Here is a tiny trained network, its code and every weight. The questions are about switching its units off for an input and a class, where a switched-off unit gives its printed mean instead of its output.

import numpy as np


def w(rows, s, z=0):
    codes = np.array(rows[::2]) - 128.0
    scale = np.full(codes.shape[1], s)
    scale[-1] = z or s
    return codes * scale


def f(y):
    return np.maximum(y, 0)


def log_softmax(a):
    a = a - a.max(-1, keepdims=True)
    return a - np.log(np.exp(a).sum(-1, keepdims=True))


def net(x, mask):
    res = np.array(x, float).reshape(1, 3) / 4 @ E
    y = f(res @ A[0][:, :-1].T + A[0][:, -1])
    res = res + np.where(mask, y, B[0][:, -1]) @ B[0][:, :-1]
    return log_softmax(res[-1] @ U[:, :-1].T + U[:, -1])


A, B = {}, {}
E = w([
[35,179,48,23,102,34,176],'x0',
[99,2,60,172,159,123,214],'x1',
[221,79,69,130,107,25,26],'x2',
],0.0063)
A[0] = w([
[148,195,159,120,138,109,89,3],'N1',
[120,23,88,140,140,97,179,36],'N2',
[212,87,171,167,150,199,89,97],'N3',
[190,83,92,125,137,29,38,64],'N4',
[149,249,164,94,118,122,57,102],'N5',
[99,155,109,79,140,73,147,8],'N6',
[94,176,72,61,130,45,153,142],'N7',
[82,169,164,123,151,190,176,12],'N8',
],0.013,0.0051)
B[0] = w([
[156,61,69,112,65,172,102,164],'N1',
[137,59,30,185,144,143,140,212],'N2',
[94,175,139,231,126,88,70,238],'N3',
[100,218,109,99,117,182,208,250],'N4',
[119,48,57,179,182,119,176,237],'N5',
[145,112,127,119,28,163,47,173],'N6',
[118,176,163,253,159,111,82,255],'N7',
[128,227,27,137,86,173,181,192],'N8',
],0.018,0.0091)
U = w([
[118,152,154,185,87,110,3,72],'0',
[151,1,54,138,157,147,140,97],'1',
[121,213,116,82,75,178,195,107],'2',
[115,128,176,129,237,82,136,250],'3',
[150,90,180,37,92,108,113,106],'4',
[171,103,171,47,94,137,97,110],'5',
],0.0094,0.013)

Each question gives the input, the list of numbers given to net, and the class t.
The units are the neurons (one row each of A and B). Each row of codes is followed by its name. A weight is (code - 128) times the scale printed after its matrix; where a second scale follows, it is the last column's (A, B and U).
mask holds one flag per neuron, in row order. A switched-off neuron (its flag False) gives its mean, the last column of its row in B, instead of its output. The means were averaged over made-up inputs and are rounded, as every weight is.
A unit's drop is (log p(t) with every unit on - log p(t) with that unit switched off) / (log p(t) with every unit on - log p(t) with every unit switched off).
The circuit of an input: a set's keep is (log p(t) with only the set's units on - log p(t) with every unit switched off) / (log p(t) with every unit on - log p(t) with every unit switched off). Starting from all 8 units, units are removed one at a time, each time the one whose removal leaves the highest keep (on an exact tie, the one counted first), for as long as the keep stays at least 0.8.
circuit, biggest first: the units of the circuit, biggest drop first
unit that matters most: the unit with the biggest drop
top k neurons: the k neurons with the biggest drops, biggest first
drop of u: that unit's drop, to one decimal
input [-3,1,4], class 2: top 3 neurons => [N4 N7 N5]
input [5,2,-3], class 0: top 2 neurons => [N4 N7]
input [-6,5,-7], class 2: top 3 neurons => [N8 N7 N5]
input [-1,-2,3], class 3: top neuron => [N8]
input [4,1,-2], class 0: top 4 neurons => [N4 N5 N7 N6]
input [-2,3,2], class 3: circuit, biggest first => [N1 N6]
input [-8,8,-4], class 0: top 2 neurons => [N3 N5]
input [8,7,0], class 0: top 3 neurons => [N7 N5 N6]
input [2,-1,4], class 2: top 2 neurons => [N4 N3]
input [8,-5,-7], class 0: top 2 neurons => [N7 N4]
input [6,6,2], class 0: top 3 neurons => [N7 N5 N6]
input [4,-5,4], class 1: top 3 neurons => [N5 N3 N1]
input [3,-8,5], class 1: drop of N5 => 1.4
input [-8,7,-7], class 0: drop of N4 => 0.4
input [-2,-1,-1], class 3: drop of N4 => 0.3
input [2,0,0], class 3: unit that matters most => N3
